Below is a small trained network, with its code and all its weights. Each question gives an input and a target symbol and asks what happens when units are switched off, that is, made to give their printed mean instead of their output.

import numpy as np


def w(rows, s, z=0):
    codes = np.array(rows[::2]) - 128.0
    scale = np.full(codes.shape[1], s)
    scale[-1] = z or s
    return codes * scale


def f(y):
    return np.maximum(y, 0)


def softmax(a):
    e = np.exp(a - a.max(-1, keepdims=True))
    return e / e.sum(-1, keepdims=True)


def log_softmax(a):
    a = a - a.max(-1, keepdims=True)
    return a - np.log(np.exp(a).sum(-1, keepdims=True))


def net(x, mask):
    ids = ['Θαγδεημτω'.index(c) for c in x.split()]
    T = len(ids)
    res = E[ids] + P[:T]
    u = 0
    for l in range(2):
        r = res
        for j in range(2):
            rows = slice(2 * j, 2 * j + 2)
            q, k, v = (r @ M[l][rows].T for M in (Q, K, V))
            z = softmax(np.where(np.tri(T) > 0, q @ k.T / 2**0.5, -1e9)) @ v
            o = O[l][rows]
            res = res + np.where(mask[u + j], z, o[:, -1]) @ o[:, :-1]
        u += 2
        y = f(res @ A[l][:, :-1].T + A[l][:, -1])
        res = res + np.where(mask[u : u + 4], y, B[l][:, -1]) @ B[l][:, :-1]
        u += 4
    return log_softmax(res[-1] @ U[:, :-1].T + U[:, -1])


Q, K, V, O, A, B = {}, {}, {}, {}, {}, {}
E = w([
[255,157,205,40,132],'Θ',
[190,230,218,70,111],'α',
[165,103,89,157,143],'γ',
[102,102,158,81,188],'δ',
[84,196,141,203,133],'ε',
[83,15,108,125,218],'η',
[66,226,207,141,112],'μ',
[223,217,146,178,80],'τ',
[68,78,88,237,163],'ω',
],0.0067)
P = w([
[52,142,125,64,24],'0',
[142,152,101,102,214],'1',
[231,29,206,105,110],'2',
[69,240,207,139,255],'3',
[161,142,59,142,206],'4',
[224,12,200,144,118],'5',
[80,213,209,167,177],'6',
[143,126,35,174,136],'7',
[203,9,185,192,114],'8',
[75,194,177,184,109],'9',
[134,122,18,176,105],'10',
[209,19,198,189,91],'11',
],0.012)
Q[0] = w([
[52,162,152,54,103],'0.h0',
[88,217,103,106,204],'0.h0',
[91,158,202,254,153],'0.h1',
[187,22,153,139,44],'0.h1',
],0.012)
K[0] = w([
[138,115,201,138,159],'0.h0',
[175,106,139,192,178],'0.h0',
[98,115,111,253,73],'0.h1',
[62,127,149,29,82],'0.h1',
],0.015)
V[0] = w([
[179,89,67,111,147],'0.h0',
[123,91,255,95,195],'0.h0',
[69,81,86,204,129],'0.h1',
[252,193,127,189,154],'0.h1',
],0.0097)
O[0] = w([
[184,105,105,73,205,65],'0.h0',
[92,133,153,1,46,135],'0.h0',
[99,151,179,148,247,189],'0.h1',
[168,153,40,111,149,5],'0.h1',
],0.0095,0.0027)
A[0] = w([
[78,255,116,169,122,181],'0.n0',
[194,173,196,136,118,104],'0.n1',
[32,176,191,106,113,27],'0.n2',
[180,130,143,170,228,254],'0.n3',
],0.0088,0.0062)
B[0] = w([
[67,217,148,205,114,199],'0.n0',
[61,47,84,175,164,162],'0.n1',
[254,156,187,164,132,172],'0.n2',
[211,113,92,189,103,252],'0.n3',
],0.0098,0.011)
Q[1] = w([
[177,62,209,133,75],'1.h0',
[255,112,80,152,75],'1.h0',
[90,108,178,102,121],'1.h1',
[109,197,89,91,229],'1.h1',
],0.0078)
K[1] = w([
[34,99,176,111,128],'1.h0',
[121,41,214,194,68],'1.h0',
[143,157,173,92,144],'1.h1',
[156,149,71,102,254],'1.h1',
],0.0073)
V[1] = w([
[110,231,113,83,209],'1.h0',
[135,149,168,144,73],'1.h0',
[156,1,145,112,142],'1.h1',
[93,46,91,127,51],'1.h1',
],0.0084)
O[1] = w([
[131,57,135,229,100,3],'1.h0',
[162,139,138,92,180,183],'1.h0',
[156,2,161,67,127,85],'1.h1',
[214,127,101,63,182,89],'1.h1',
],0.0079,0.015)
A[1] = w([
[75,135,139,67,117,254],'1.n0',
[78,127,46,103,223,135],'1.n1',
[31,193,136,66,22,119],'1.n2',
[1,200,131,188,137,135],'1.n3',
],0.0086,0.0089)
B[1] = w([
[56,147,100,124,57,168],'1.n0',
[94,56,247,164,99,165],'1.n1',
[191,63,97,204,90,173],'1.n2',
[128,95,116,69,179,255],'1.n3',
],0.014,0.016)
U = w([
[177,143,105,36,118,201],'Θ',
[88,184,122,169,66,216],'α',
[226,76,100,88,166,7],'γ',
[4,135,169,136,97,205],'δ',
[82,183,146,86,200,218],'ε',
[124,35,158,95,132,74],'η',
[97,69,37,139,133,189],'μ',
[213,221,104,129,121,60],'τ',
[133,104,169,229,123,1],'ω',
],0.012,0.0035)

Each question gives the input, a string of symbols that net reads in full, and the target symbol t.
The units are the heads (2 rows each of Q, K, V and O) and the neurons (one row each of A and B). Each row of codes is followed by its name. A weight is (code - 128) times the scale printed after its matrix; where a second scale follows, it is the last column's (O, A, B and U).
mask holds one flag per unit, layer by layer, with each layer's heads first. A switched-off unit (its flag False) gives its mean, the last column of its rows in O or B, instead of its output. The means were averaged over made-up inputs and are rounded, as every weight is.
A unit's drop is (log p(t) with every unit on - log p(t) with that unit switched off) / (log p(t) with every unit on - log p(t) with every unit switched off).
The circuit of an input: a set's keep is (log p(t) with only the set's units on - log p(t) with every unit switched off) / (log p(t) with every unit on - log p(t) with every unit switched off). Starting from all 12 units, units are removed one at a time, each time the one whose removal leaves the highest keep (on an exact tie, the one counted first), for as long as the keep stays at least 0.8.
circuit, biggest first: the units of the circuit, biggest drop first
top k neurons: the k neurons with the biggest drops, biggest first
k most important neurons of layer l: the k neurons of layer l with the biggest drops, biggest first
heads that matter: for each layer, one digit per head in row order, 1 if its drop is at least 0.15 and else 0, layers parted by /
input η ω ω ε ω ω η ω δ ε Θ, target Θ: 2 most important neurons of layer 0 : 0.n0; 0.n1
input ω μ η, target ω: circuit, biggest first : 1.n3
input α δ ω ω δ Θ τ τ ε, target α: circuit, biggest first : 0.h1; 1.n3; 1.h0
input Θ μ η, target Θ: heads that matter : 01 / 01
input ω ω Θ, target ω: heads that matter : 11 / 00
input ω Θ Θ δ τ τ η ε δ, target ω: heads that matter : 11 / 00
input δ τ γ τ ε ω η η τ ω, target ε: circuit, biggest first : 1.n3; 0.h1
input τ δ ω ε ε δ ω, target ε: circuit, biggest first : 1.n3; 0.n0
input Θ μ α ω ω ω ω ω γ α, target ε: 2 most important neurons of layer 1 : 1.n3; 1.n1
input τ δ ω η δ ω τ ω δ ω α τ, target τ: circuit, biggest first : 1.n3; 1.h0; 1.n1; 0.h1
input δ ω ε, target δ: circuit, biggest first : 0.h1; 0.n3; 1.n0
input ω ω γ μ α δ ω Θ ω Θ, target ε: 3 most important neurons of layer 0 : 0.n2; 0.n1; 0.n0
input μ δ ε Θ γ ω ω ε η α δ ω, target μ: top 4 neurons : 0.n2; 1.n2; 1.n3; 0.n0
input η γ ω ω α τ τ τ γ μ γ, target γ: circuit, biggest first : 1.h1; 1.n0
input α ε ω δ ω ω τ ε ω δ, target ε: top 2 neurons : 1.n3; 0.n2
input ω δ ω ω ω Θ ω δ τ μ, target μ: most important neuron of layer 0 : 0.n3
input η δ ε ω δ Θ ω ω ω μ Θ τ, target η: circuit, biggest first : 0.h1; 1.h1
input μ ω α τ η τ ε ω ω ε Θ, target Θ: 3 most important neurons of layer 0 : 0.n1; 0.n0; 0.n2
input η η ε α ε α τ ε, target ε: heads that matter : 11 / 00
input ε γ η τ ω ε ω γ τ Θ μ, target μ: heads that matter : 00 / 10
input γ ε μ ω ε ω, target γ: circuit, biggest first : 1.h1; 1.n1
input η ε ω ε ε μ τ ω δ ε η ε, target η: circuit, biggest first : 0.h1; 1.h1
input μ Θ τ ω γ τ ω τ τ α ε η, target μ: heads that matter : 11 / 01
input δ τ δ, target δ: top 2 neurons : 0.n2; 1.n0
input γ η ε ε ω α ε δ, target δ: top neuron : 1.n1
